Below are the code and all the weights of a small trained network. Each question names an input and a target symbol and asks about switching units off, where a switched-off unit gives its printed mean instead of its output.

import numpy as np


def w(rows, s, z=0):
    codes = np.array(rows[::2]) - 128.0
    scale = np.full(codes.shape[1], s)
    scale[-1] = z or s
    return codes * scale


def f(y):
    return y / 2 * (1 + np.tanh(0.7978845608 * (y + 0.044715 * y**3)))


def softmax(a):
    e = np.exp(a - a.max(-1, keepdims=True))
    return e / e.sum(-1, keepdims=True)


def log_softmax(a):
    a = a - a.max(-1, keepdims=True)
    return a - np.log(np.exp(a).sum(-1, keepdims=True))


def net(x, mask):
    ids = ['ΛΠβγμξτ'.index(c) for c in x.split()]
    T = len(ids)
    res = E[ids] + P[:T]
    q, k, v = (res @ M[0].T for M in (Q, K, V))
    z = softmax(np.where(np.tri(T) > 0, q @ k.T / 4**0.5, -1e9)) @ v
    res = res + np.where(mask[0], z, O[0][:, -1]) @ O[0][:, :-1]
    y = f(res @ A[0][:, :-1].T + A[0][:, -1])
    res = res + np.where(mask[1:9], y, B[0][:, -1]) @ B[0][:, :-1]
    return log_softmax(res[-1] @ U[:, :-1].T + U[:, -1])


Q, K, V, O, A, B = {}, {}, {}, {}, {}, {}
E = w([
[28,5,226,57,188,204],'Λ',
[216,176,80,73,80,216],'Π',
[144,96,109,131,215,93],'β',
[119,88,146,90,6,118],'γ',
[140,64,164,119,152,211],'μ',
[22,88,34,125,132,138],'ξ',
[113,202,178,163,111,200],'τ',
],0.015)
P = w([
[117,97,253,31,48,42],'0',
[128,59,210,55,46,79],'1',
[133,74,198,74,64,105],'2',
[133,65,167,90,62,122],'3',
[143,89,157,111,76,130],'4',
[143,72,108,136,60,136],'5',
[161,100,117,133,87,154],'6',
[153,105,113,125,109,163],'7',
[162,133,113,127,127,166],'8',
[168,129,88,134,119,164],'9',
[173,134,75,144,129,178],'10',
[168,162,74,124,156,191],'11',
[178,118,119,103,122,199],'12',
],0.005)
Q[0] = w([
[62,102,230,83,26,251],'h1',
[128,111,166,83,80,208],'h1',
[167,129,154,63,103,186],'h1',
[172,183,121,124,206,6],'h1',
],0.015)
K[0] = w([
[162,183,17,152,238,145],'h1',
[167,137,35,112,173,147],'h1',
[199,116,58,102,142,141],'h1',
[160,88,246,115,66,86],'h1',
],0.014)
V[0] = w([
[2,138,147,218,75,150],'h1',
[201,69,196,248,85,227],'h1',
[94,190,56,32,107,205],'h1',
[124,132,221,89,27,137],'h1',
],0.0073)
O[0] = w([
[137,217,225,101,150,148,69],'h1',
[131,104,174,1,103,132,119],'h1',
[28,160,17,124,128,113,253],'h1',
[132,145,85,62,150,181,198],'h1',
],0.0082,0.0038)
A[0] = w([
[154,145,174,104,67,103,129],'n1',
[176,161,99,72,89,107,116],'n2',
[58,167,139,157,138,100,253],'n3',
[105,172,159,92,62,92,175],'n4',
[169,37,119,84,124,102,150],'n5',
[101,132,158,95,202,177,205],'n6',
[5,130,172,131,142,138,94],'n7',
[103,124,135,201,122,218,224],'n8',
],0.014,0.004)
B[0] = w([
[210,99,109,203,134,112,154],'n1',
[125,127,192,219,139,246,186],'n2',
[170,219,72,101,211,116,186],'n3',
[215,219,87,201,58,129,165],'n4',
[1,136,81,206,197,143,255],'n5',
[133,98,130,180,149,5,254],'n6',
[124,138,236,38,36,228,234],'n7',
[195,34,87,23,97,18,235],'n8',
],0.009,0.0087)
U = w([
[72,113,167,126,64,137,2],'Λ',
[66,145,41,84,59,179,86],'Π',
[137,51,85,167,123,94,237],'β',
[175,86,105,142,125,245,17],'γ',
[105,157,118,163,183,121,137],'μ',
[157,152,96,86,48,108,230],'ξ',
[74,172,109,187,1,86,88],'τ',
],0.0058,0.0026)

Each question gives the input, a string of symbols that net reads in full, and the target symbol t.
The units are the heads (4 rows each of Q, K, V and O) and the neurons (one row each of A and B). Each row of codes is followed by its name. A weight is (code - 128) times the scale printed after its matrix; where a second scale follows, it is the last column's (O, A, B and U).
mask holds one flag per unit, heads first, then neurons. A switched-off unit (its flag False) gives its mean, the last column of its rows in O or B, instead of its output. The means were averaged over made-up inputs and are rounded, as every weight is.
A unit's drop is (log p(t) with every unit on - log p(t) with that unit switched off) / (log p(t) with every unit on - log p(t) with every unit switched off).
The circuit of an input: a set's keep is (log p(t) with only the set's units on - log p(t) with every unit switched off) / (log p(t) with every unit on - log p(t) with every unit switched off). Starting from all 9 units, units are removed one at a time, each time the one whose removal leaves the highest keep (on an exact tie, the one counted first), for as long as the keep stays at least 0.8.
units of the circuit, in order: the units of the circuit, biggest drop first
unit that matters most: the unit with the biggest drop
top k neurons: the k neurons with the biggest drops, biggest first
drop of u: that unit's drop, to one decimal
input τ β γ Π γ Λ γ γ, target Π: top 3 neurons -> n6, n5, n1
input μ Π τ τ Π β τ ξ, target ξ: units of the circuit, in order -> n5, h1, n3, n7
input Λ γ γ, target γ: top 4 neurons -> n2, n6, n1, n8
input Π γ ξ ξ μ μ γ Λ μ, target ξ: units of the circuit, in order -> h1, n5, n8
input τ β β γ Λ Λ Π γ β τ Λ μ, target β: unit that matters most -> n7
input ξ β ξ Λ, target ξ: top 2 neurons -> n7, n8
input β γ Λ Π Λ γ, target Π: top 2 neurons -> n6, n5
input γ Π ξ μ γ Λ ξ τ, target ξ: units of the circuit, in order -> n8, h1, n5, n3
input Λ μ Π Π τ τ γ β μ, target β: units of the circuit, in order -> n8, h1
input γ Π μ Λ Π β β β Λ ξ, target ξ: top 2 neurons -> n5, n8
input β Λ Λ Π Λ τ, target Π: top 2 neurons -> n6, n1
input μ ξ τ Π Π Π, target γ: top 2 neurons -> n2, n6
input β τ Λ μ β β Π ξ τ, target ξ: drop of n3 -> 0.1
input τ Λ τ μ Λ, target Λ: drop of n7 -> 1.1
input γ β β μ Λ Λ β μ γ Λ Π γ μ, target Π: drop of n6 -> 0.2
input Π Λ Π Λ Λ, target Π: drop of n7 -> 0.7
